Each row has a hidden value; after the row comes its tier, the name of the range that the value falls in. Each part has its own.
[  4   8  -3  30   3  -6 -12 -34   3 -30  19  14   7   3  10   6   3  -9
  -6  18  -8  10  46 -29   5 -14  22   4  34] -> [30]
[ 10  -7  36  41  -1   3  -8  -9  -9  21  93 -25   4 -15  -8  -7   6 -10
  -1  -5  25  -7 -79  -5  12   7 120  -2  26] -> [28]
[  4  -3  17  10 -13  -3  -3 -22  -5   1 -12 -17  12 -10   4   0   7  -4
  -1  -2   1  -5  19  -2 -23  -5  15  -6  21] -> [31]
[  -8    1  -10  -43  -21    2   13   -7    7    4 -127   16    6   -1
   24    6   -1   -6   -4   -9  -25   -2   62   14  -45  -11  -37    0
  -23] -> [28]
[  4 -13  19   7   2   0   6 -17  -7  35  73 -30   0  -3 -10  -6  -5   2
   2   0  13  -7 -17   2 -15  -1 -17  -9   9] -> [30]
[  0 -10   8  21  11  -2   9 -28  -3   7  67 -21  -1   2   2   0 -12  -2
   0  11   1  -5   9  -6  -3  -8 -28  -6  17] -> [31]
[  4 -17  -3  12   9  -7   9 -14   0  57  86 -20   6   1  -4  -7  -8   1
   1  12  -6  -1 -12  -5   3 -14 -21 -12  10] -> [31]
[  2  -3  -2   4   7  -7  -2   4  -5   6  73 -15   5   5 -11  -3   3   7
   2  13   6   0  32  -7  13  -4 -80  -7  21] -> [31]
[  -3    2  -24   -5   -8   -3   -3   -9    9  -27 -112   22    8    7
   16    7    3   -6   -3    2  -27    5   53   -8  -14  -12  -24    3
    0] -> [28]
[ -5   3   3 -12 -12   8   4  18   2 -21 -98  14  -3  -2   9   4   3   0
   0 -19  -1  -4  -5  17 -21   8  27   4 -25] -> [28]
[  0 -12  19  17  11   5   9 -17   0  10  49   0 -12  -2   2  -3 -10  -6
  -4  -9  20  -7 -34   5  -9   3  20  -2  -6] -> [31]
[  2  11  -5  34   6  -4 -16 -11   4 -44  65  24   1   0  -3   4   3  -6
  -2   7   1   9 -13 -24  28  -1  82  10  20] -> [30]
[ -1   3 -29  -3   5  -7  -3  -5  10  12 -18  24   7   8   7   3  -2  -2
  -4  13 -12  14  18 -17  10 -16  -6   7   2] -> [30]

Next part:
[ -2  -9  17   1 -36 -19  -1  10   1   9  -1  13  10 -19  -6 -20  11   9
  16  20   6   5 -89  -6  19] -> N
[  9   3 -31  -6 -21  20 -12   4   4  19   7 -56  14   4   2   8   4   9
 -10   2   4  -4 -12 -11   8] -> T
[  8  11  -6   5   1   3  17   2 -16  30  -1  -6 -28   0 -21  -2  -1  11
   7   0  13  14  24  -2 -33] -> N
[ -3  -5   5  -2 -16 -12  -3   4  13   6  -5  14   6 -12   1 -14   8   2
   4  10   9   3 -20 -15   3] -> Y
[  3  -5   4   4   1   3  -4  -1  10   3  -5  17 -12  -1  14  -6   5  -6
  -2  -6   3 -14  14 -28  11] -> Y
[-17 -13  -1  -1 -19 -21   9  10  -6  12  -4  24  10 -12   6 -19  12   7
   5  21   0  15 -38  -1  -1] -> N
[  0   0 -26 -10 -12   5  11   4  -1  32   4  -9   8  -1  -3  -1   7  13
  -3  12   2  15  -6  -1 -14] -> T
[ -1  -3 -18 -12 -24   7  -1   4   6  19   5 -24  19   0   1  -2   7  15
  -5  12   2   5 -21  -4   1] -> T
[  7   1 -17   8   4  -2  12   6  -5   6  -1   5 -22  -5   3  -6   7   5
   4  -5   7  -2   4 -14  -7] -> T
[  1   8  12  -7 -20  -1  -9  -5   6  26  -7   6   1  -5  -7 -10  -2   0
  -1   9   5  -2 -24 -10   3] -> Y
[-30 -18 -23  -1 -14  -8  17  17 -14   7  -7  60   4  -4  15 -14  16   7
  -3   5  -4  10  42   1 -31] -> N
[ -4   1 -12  -1   7   6  -9  -6  11   4  -8   2 -10   5  15  -1   1 -11
  -8  -9   3 -19  51 -25   1] -> N
[ -1  -3  20  -2 -26 -11  -9  -1   4  18  -5  11   7 -17  -5 -16   2   3
   6  21   7  -1 -64 -10  15] -> Y
[-34 -23 -12   6 -12  -9  21  26 -21  -6  -5  65   4  -3  27 -13  17   7
  -3   5  -7   9  34   2 -25] -> N
[-11  -6   4  -6 -31 -26   6   4   3  20  -2  36   8 -19  -3 -24  13   7
  11  26   4   8 -93  -5   6] -> Y
[  4   2 -18   9  -2  -4  29   8 -19  24   0  12 -25  -1 -18  -6  10  16
   8   6   9  24  22   2 -36] -> N
[-19  -2   3  -4 -21  -8  -1   6  -7  18  -9  40   3  -6   7 -11   6   2
  -4  10  -2   4   8  -8 -11] -> Y
[ -5  -2  -7   2  -8  -3   5   5  -8  15  -2  19  -8  -2   4  -6   3   2
  -2   2   4   0  27 -10 -16] -> T
